Here is a tiny trained network, its code and every weight. The questions are about switching its units off for an input and a class, where a switched-off unit gives its printed mean instead of its output.

import numpy as np


def w(rows, s, z=0):
    codes = np.array(rows[::2]) - 128.0
    scale = np.full(codes.shape[1], s)
    scale[-1] = z or s
    return codes * scale


def f(y):
    return np.maximum(y, 0)


def log_softmax(a):
    a = a - a.max(-1, keepdims=True)
    return a - np.log(np.exp(a).sum(-1, keepdims=True))


def net(x, mask):
    res = np.array(x, float).reshape(1, 5) / 4 @ E
    y = f(res @ A[0][:, :-1].T + A[0][:, -1])
    res = res + np.where(mask, y, B[0][:, -1]) @ B[0][:, :-1]
    return log_softmax(res[-1] @ U[:, :-1].T + U[:, -1])


A, B = {}, {}
E = w([
[128,126,126,84,172,144,152,218,104],'x0',
[109,143,116,120,152,158,7,182,137],'x1',
[186,99,158,139,189,139,91,129,211],'x2',
[79,62,104,131,147,71,110,138,142],'x3',
[70,174,65,95,159,113,193,86,176],'x4',
],0.013)
A[0] = w([
[50,68,124,115,139,95,70,184,66,214],'n1',
[149,134,158,122,60,139,156,89,31,7],'n2',
[77,94,125,135,94,91,124,74,122,241],'n3',
[119,204,122,125,85,167,132,145,45,244],'n4',
[155,152,133,98,187,154,194,183,146,98],'n5',
[169,196,132,118,160,159,90,90,251,146],'n6',
[161,47,138,139,117,106,100,105,139,231],'n7',
[177,68,159,134,95,149,68,152,64,186],'n8',
[73,104,104,128,150,96,141,121,170,236],'n9',
],0.015,0.0019)
B[0] = w([
[115,186,36,119,116,170,123,244,179,227],'n1',
[173,135,86,176,51,122,182,101,120,218],'n2',
[89,93,103,117,92,73,144,94,205,191],'n3',
[110,138,127,123,70,120,116,133,20,230],'n4',
[162,124,145,108,217,138,203,124,69,183],'n5',
[108,128,116,168,134,253,93,28,156,246],'n6',
[122,192,196,168,147,103,189,124,196,192],'n7',
[181,98,197,142,97,94,63,192,143,249],'n8',
[103,97,121,86,167,104,108,74,143,187],'n9',
],0.015,0.017)
U = w([
[99,163,57,90,163,152,97,217,128,69],'0',
[112,152,145,199,148,215,118,57,165,147],'1',
[137,146,87,176,1,74,186,84,50,167],'2',
[193,131,153,98,254,129,254,136,122,122],'3',
[210,133,223,199,133,80,130,182,172,178],'4',
[169,136,181,112,134,151,62,179,55,44],'5',
[37,167,125,52,184,109,166,104,28,2],'6',
[41,77,76,109,135,20,183,46,200,190],'7',
],0.0085,0.0032)

Each question gives the input, the list of numbers given to net, and the class t.
The units are the neurons (one row each of A and B). Each row of codes is followed by its name. A weight is (code - 128) times the scale printed after its matrix; where a second scale follows, it is the last column's (A, B and U).
mask holds one flag per neuron, in row order. A switched-off neuron (its flag False) gives its mean, the last column of its row in B, instead of its output. The means were averaged over made-up inputs and are rounded, as every weight is.
A unit's drop is (log p(t) with every unit on - log p(t) with that unit switched off) / (log p(t) with every unit on - log p(t) with every unit switched off).
The circuit of an input: a set's keep is (log p(t) with only the set's units on - log p(t) with every unit switched off) / (log p(t) with every unit on - log p(t) with every unit switched off). Starting from all 9 units, units are removed one at a time, each time the one whose removal leaves the highest keep (on an exact tie, the one counted first), for as long as the keep stays at least 0.8.
units of the circuit, in order: the units of the circuit, biggest drop first
top k neurons: the k neurons with the biggest drops, biggest first
drop of u: that unit's drop, to one decimal
input [2,-8,-4,7,-3], class 7: units of the circuit, in order : (n3)
input [0,4,-4,-8,8], class 6: top 3 neurons : (n2 n4 n8)
input [7,5,-5,1,8], class 6: top 4 neurons : (n5 n8 n9 n4)
input [8,-5,-4,2,-8], class 4: top 2 neurons : (n8 n6)
input [2,7,0,4,-5], class 0: top 2 neurons : (n1 n2)
input [7,6,3,-1,-4], class 0: top 4 neurons : (n1 n2 n7 n4)
input [2,-7,1,-1,0], class 3: top 2 neurons : (n4 n5)
input [-5,-4,-4,5,-8], class 4: top 2 neurons : (n8 n7)
input [8,2,-3,-7,3], class 6: units of the circuit, in order : (n4 n5)
input [4,3,-5,0,5], class 6: top 2 neurons : (n8 n4)
input [7,0,-1,-8,-1], class 2: top 3 neurons : (n4 n2 n9)
input [7,-1,2,4,-1], class 3: top 2 neurons : (n5 n4)
input [6,-6,-2,7,-2], class 0: top 2 neurons : (n1 n2)
input [5,0,8,-5,-4], class 1: top neuron : (n6)
input [1,0,-7,7,-6], class 0: drop of n1 : 2.5
input [-5,-6,-1,-4,8], class 7: drop of n3 : 0.1
input [2,2,-4,5,3], class 0: drop of n1 : 2.9
